Below are the code and all the weights of a small trained network. Each question names an input and a class and asks about switching units off, where a switched-off unit gives its printed mean instead of its output.

import numpy as np


def w(rows, s, z=0):
    codes = np.array(rows[::2]) - 128.0
    scale = np.full(codes.shape[1], s)
    scale[-1] = z or s
    return codes * scale


def f(y):
    return np.maximum(y, 0)


def log_softmax(a):
    a = a - a.max(-1, keepdims=True)
    return a - np.log(np.exp(a).sum(-1, keepdims=True))


def net(x, mask):
    res = np.array(x, float).reshape(1, 7) / 4 @ E
    y = f(res @ A[0][:, :-1].T + A[0][:, -1])
    res = res + np.where(mask, y, B[0][:, -1]) @ B[0][:, :-1]
    return log_softmax(res[-1] @ U[:, :-1].T + U[:, -1])


A, B = {}, {}
E = w([
[120,203,74,75,119,83,30,175,110],'x0',
[173,154,250,35,169,128,188,132,45],'x1',
[168,146,120,71,160,102,168,126,116],'x2',
[129,156,106,58,96,130,157,145,141],'x3',
[248,89,143,46,56,177,145,46,105],'x4',
[222,145,93,103,146,81,122,154,87],'x5',
[153,200,120,121,198,90,70,50,80],'x6',
],0.011)
A[0] = w([
[110,121,140,96,186,124,146,136,126,153],'n0',
[88,175,165,146,160,142,134,112,99,253],'n1',
[115,101,120,118,67,158,173,76,175,177],'n2',
[82,155,41,142,117,101,86,157,160,199],'n3',
[154,50,120,131,117,163,157,131,144,180],'n4',
[79,149,187,134,156,126,133,106,94,159],'n5',
[183,147,119,3,98,142,133,111,108,184],'n6',
],0.019,0.0028)
B[0] = w([
[188,104,151,189,131,132,67,74,130,160],'n0',
[129,103,181,142,183,139,106,149,138,183],'n1',
[58,113,89,115,118,166,224,98,113,208],'n2',
[108,138,28,139,128,133,54,175,122,235],'n3',
[154,87,130,164,100,107,185,163,140,197],'n4',
[128,117,192,128,192,111,124,138,125,185],'n5',
[192,211,134,48,2,97,104,92,128,254],'n6',
],0.015,0.026)
U = w([
[110,11,141,177,96,176,254,105,151,117],'0',
[75,112,28,186,151,134,34,212,136,255],'1',
[67,163,97,75,88,178,151,78,115,57],'2',
[208,178,181,65,66,83,134,72,85,130],'3',
[116,97,251,158,234,129,90,95,107,82],'4',
],0.0078,0.0022)

Each question gives the input, the list of numbers given to net, and the class t.
The units are the neurons (one row each of A and B). Each row of codes is followed by its name. A weight is (code - 128) times the scale printed after its matrix; where a second scale follows, it is the last column's (A, B and U).
mask holds one flag per neuron, in row order. A switched-off neuron (its flag False) gives its mean, the last column of its row in B, instead of its output. The means were averaged over made-up inputs and are rounded, as every weight is.
A unit's drop is (log p(t) with every unit on - log p(t) with that unit switched off) / (log p(t) with every unit on - log p(t) with every unit switched off).
The circuit of an input: a set's keep is (log p(t) with only the set's units on - log p(t) with every unit switched off) / (log p(t) with every unit on - log p(t) with every unit switched off). Starting from all 7 units, units are removed one at a time, each time the one whose removal leaves the highest keep (on an exact tie, the one counted first), for as long as the keep stays at least 0.8.
circuit, biggest first: the units of the circuit, biggest drop first
top k neurons: the k neurons with the biggest drops, biggest first
drop of u: that unit's drop, to one decimal
input [-3,1,1,-3,3,4,-5], class 0: circuit, biggest first -> [n4]
input [-6,-1,6,-5,-5,2,-3], class 0: top 3 neurons -> [n6 n3 n4]
input [-4,4,2,-1,-3,7,-8], class 0: top 2 neurons -> [n6 n3]
input [4,3,-8,-7,-7,-3,4], class 4: top 2 neurons -> [n5 n1]
input [-4,2,-5,-8,4,-4,4], class 4: top 3 neurons -> [n5 n1 n6]
input [6,8,4,-6,0,-5,7], class 4: top 3 neurons -> [n1 n5 n0]
input [-1,3,5,-4,-2,-8,-5], class 0: top 2 neurons -> [n2 n4]
input [6,6,-4,2,-6,7,-5], class 1: drop of n6 -> 0.8
input [7,6,-1,5,-5,-3,-8], class 1: drop of n6 -> 0.9
input [-3,-3,-7,-8,4,-7,8], class 4: drop of n1 -> 0.1
